Below are the code and all the weights of a small trained network. Each question names an input and a target symbol and asks about switching units off, where a switched-off unit gives its printed mean instead of its output.

import numpy as np


def w(rows, s, z=0):
    codes = np.array(rows[::2]) - 128.0
    scale = np.full(codes.shape[1], s)
    scale[-1] = z or s
    return codes * scale


def f(y):
    return np.maximum(y, 0)


def softmax(a):
    e = np.exp(a - a.max(-1, keepdims=True))
    return e / e.sum(-1, keepdims=True)


def log_softmax(a):
    a = a - a.max(-1, keepdims=True)
    return a - np.log(np.exp(a).sum(-1, keepdims=True))


def net(x, mask):
    ids = ['ΓΘΠΣΨαζημτφ'.index(c) for c in x.split()]
    T = len(ids)
    res = E[ids] + P[:T]
    u = 0
    for l in range(2):
        q, k, v = (res @ M[l].T for M in (Q, K, V))
        z = softmax(np.where(np.tri(T) > 0, q @ k.T / 2**0.5, -1e9)) @ v
        res = res + np.where(mask[u], z, O[l][:, -1]) @ O[l][:, :-1]
        u += 1
        y = f(res @ A[l][:, :-1].T + A[l][:, -1])
        res = res + np.where(mask[u : u + 8], y, B[l][:, -1]) @ B[l][:, :-1]
        u += 8
    return log_softmax(res[-1] @ U[:, :-1].T + U[:, -1])


Q, K, V, O, A, B = {}, {}, {}, {}, {}, {}
E = w([
[59,3,79,129,117,106,81,198],'Γ',
[106,133,146,61,228,157,139,132],'Θ',
[155,134,172,126,76,53,111,151],'Π',
[100,81,141,140,101,165,102,148],'Σ',
[62,18,157,106,216,224,140,103],'Ψ',
[100,73,125,183,79,222,110,143],'α',
[88,62,124,148,107,209,108,141],'ζ',
[77,158,85,192,110,91,118,191],'η',
[155,93,228,176,98,224,154,82],'μ',
[84,50,88,9,217,105,98,185],'τ',
[156,27,191,39,169,136,127,139],'φ',
],0.012)
P = w([
[134,51,100,162,130,158,114,149],'0',
[28,108,183,145,152,90,103,153],'1',
[105,90,193,147,176,99,98,173],'2',
[104,75,53,103,115,116,188,80],'3',
[164,107,76,143,172,122,108,57],'4',
[109,132,211,119,148,109,167,238],'5',
[171,142,160,137,179,122,79,178],'6',
[165,115,46,162,128,98,145,5],'7',
[174,148,139,124,180,107,81,53],'8',
[158,127,211,104,86,139,93,175],'9',
],0.014)
Q[0] = w([
[165,136,147,184,205,102,2,79],'0.h0',
[82,148,223,137,134,139,109,230],'0.h0',
],0.014)
K[0] = w([
[251,129,120,179,204,158,36,189],'0.h0',
[174,114,21,120,111,112,134,9],'0.h0',
],0.013)
V[0] = w([
[128,183,154,200,78,46,131,141],'0.h0',
[228,122,253,93,117,147,115,75],'0.h0',
],0.0073)
O[0] = w([
[168,146,163,252,195,105,138,199,33],'0.h0',
[69,122,101,94,95,104,245,201,4],'0.h0',
],0.012,0.0011)
A[0] = w([
[92,54,134,130,149,171,133,131,40],'0.n0',
[193,254,130,119,72,90,140,138,121],'0.n1',
[165,73,150,127,105,73,166,122,192],'0.n2',
[129,167,115,102,155,224,157,120,110],'0.n3',
[75,141,122,124,158,152,95,116,254],'0.n4',
[141,120,137,154,165,168,190,189,186],'0.n5',
[136,118,150,108,147,88,140,122,92],'0.n6',
[137,81,123,116,138,154,145,84,152],'0.n7',
],0.0094,0.0029)
B[0] = w([
[140,196,163,155,90,89,178,112,212],'0.n0',
[244,42,157,125,81,175,253,137,184],'0.n1',
[121,220,45,160,162,164,104,215,254],'0.n2',
[7,107,161,117,115,87,120,109,151],'0.n3',
[232,62,195,153,81,99,173,86,225],'0.n4',
[19,65,75,112,118,139,83,119,231],'0.n5',
[127,161,71,167,120,104,119,96,173],'0.n6',
[98,222,74,156,98,82,118,105,214],'0.n7',
],0.0067,0.0052)
Q[1] = w([
[142,191,9,131,138,142,167,69],'1.h0',
[142,167,122,219,202,113,149,112],'1.h0',
],0.011)
K[1] = w([
[108,69,254,32,149,194,104,183],'1.h0',
[100,166,201,144,23,35,56,204],'1.h0',
],0.0066)
V[1] = w([
[95,139,150,121,220,135,196,42],'1.h0',
[94,124,109,223,57,254,154,78],'1.h0',
],0.0072)
O[1] = w([
[105,174,105,200,86,37,116,109,3],'1.h0',
[119,157,4,209,166,147,209,39,156],'1.h0',
],0.012,0.0031)
A[1] = w([
[12,113,135,62,7,117,190,218,75],'1.n0',
[211,223,190,71,132,121,135,215,70],'1.n1',
[156,132,213,86,86,58,35,57,133],'1.n2',
[29,211,116,114,62,1,213,143,144],'1.n3',
[60,49,105,148,103,110,151,212,195],'1.n4',
[93,114,87,176,163,33,89,79,107],'1.n5',
[176,209,47,141,120,120,114,164,254],'1.n6',
[4,97,149,135,234,117,139,108,50],'1.n7',
],0.0058,0.0066)
B[1] = w([
[198,160,178,68,255,76,166,23,216],'1.n0',
[157,90,36,202,52,28,192,188,168],'1.n1',
[55,82,14,175,147,149,73,169,214],'1.n2',
[216,228,111,207,154,207,42,196,226],'1.n3',
[110,181,184,79,117,249,57,138,255],'1.n4',
[162,150,108,119,119,190,106,78,172],'1.n5',
[2,13,249,114,121,130,158,156,224],'1.n6',
[168,33,110,103,101,223,128,221,155],'1.n7',
],0.0061,0.0079)
U = w([
[140,83,130,62,159,254,69,56,180],'Γ',
[46,150,159,163,188,25,105,152,251],'Θ',
[93,54,195,130,103,138,171,229,179],'Π',
[205,39,141,130,47,71,247,148,199],'Σ',
[147,165,98,145,87,136,112,110,44],'Ψ',
[92,43,114,111,168,77,234,94,97],'α',
[74,53,157,103,123,66,230,68,120],'ζ',
[228,79,171,218,253,95,104,119,10],'η',
[136,167,60,149,214,157,192,189,25],'μ',
[66,32,134,66,38,95,88,110,2],'τ',
[215,173,197,27,113,131,143,80,80],'φ',
],0.005,0.0075)

Each question gives the input, a string of symbols that net reads in full, and the target symbol t.
The units are the heads (2 rows each of Q, K, V and O) and the neurons (one row each of A and B). Each row of codes is followed by its name. A weight is (code - 128) times the scale printed after its matrix; where a second scale follows, it is the last column's (O, A, B and U).
mask holds one flag per unit, layer by layer, with each layer's heads first. A switched-off unit (its flag False) gives its mean, the last column of its rows in O or B, instead of its output. The means were averaged over made-up inputs and are rounded, as every weight is.
A unit's drop is (log p(t) with every unit on - log p(t) with that unit switched off) / (log p(t) with every unit on - log p(t) with every unit switched off).
The circuit of an input: a set's keep is (log p(t) with only the set's units on - log p(t) with every unit switched off) / (log p(t) with every unit on - log p(t) with every unit switched off). Starting from the 12 units with the biggest drops (on a tie, the unit counted first), units are removed one at a time, each time the one whose removal leaves the highest keep (on an exact tie, the one counted first), for as long as the keep stays at least 0.8.
circuit, biggest first: the units of the circuit, biggest drop first
k most important neurons: the k neurons with the biggest drops, biggest first
top k neurons in layer l: the k neurons of layer l with the biggest drops, biggest first
input Γ η Θ φ μ φ η Π, target φ: circuit, biggest first : 0.h0; 1.n0; 1.h0
input η Σ μ φ η, target μ: circuit, biggest first : 0.h0; 1.n3
input Π η Π Π μ η Γ, target μ: circuit, biggest first : 0.h0; 1.h0; 1.n3
input μ Π μ Π Π Σ Γ μ Π φ, target μ: circuit, biggest first : 1.h0; 0.h0; 1.n3
input Ψ Γ μ η Π Π τ Γ, target Π: circuit, biggest first : 0.h0; 1.h0
input Π τ Γ Π φ η Π Ψ, target η: circuit, biggest first : 0.h0
input Π τ Θ Γ Π, target Θ: circuit, biggest first : 1.h0; 1.n2; 0.n2
input Π Ψ Π Γ φ Θ Π, target φ: circuit, biggest first : 0.h0; 1.n0
input Ψ Π μ Π φ, target μ: circuit, biggest first : 0.h0; 1.n3; 1.h0
input Π Θ Θ Γ φ η μ, target φ: 2 most important neurons : 1.n0; 1.n6
input Π α μ Σ Π, target μ: 2 most important neurons : 1.n3; 0.n2
input η Θ Π Π μ φ Π Γ, target φ: circuit, biggest first : 0.h0; 1.n0; 1.h0; 1.n4
input Π Ψ Π η, target Ψ: circuit, biggest first : 1.h0; 0.h0; 1.n3
input Π Θ η Π Σ Π Π, target Σ: 2 most important neurons : 0.n1; 0.n5
input Π η Π η Ψ Θ, target η: top neuron in layer 0 : 0.n4
input φ η τ, target φ: 2 most important neurons : 1.n0; 0.n0
input η η Π ζ η ζ Π Π Π, target Σ: 2 most important neurons : 0.n1; 1.n1
input Π Π Θ Π φ Π φ, target φ: 2 most important neurons : 1.n0; 1.n3
input Π Π Π Π Σ τ μ Γ, target τ: top 2 neurons in layer 1 : 1.n3; 1.n2
input φ μ η, target φ: top 2 neurons in layer 1 : 1.n0; 1.n2
input η μ η Θ η Π φ, target η: most important neuron : 1.n4
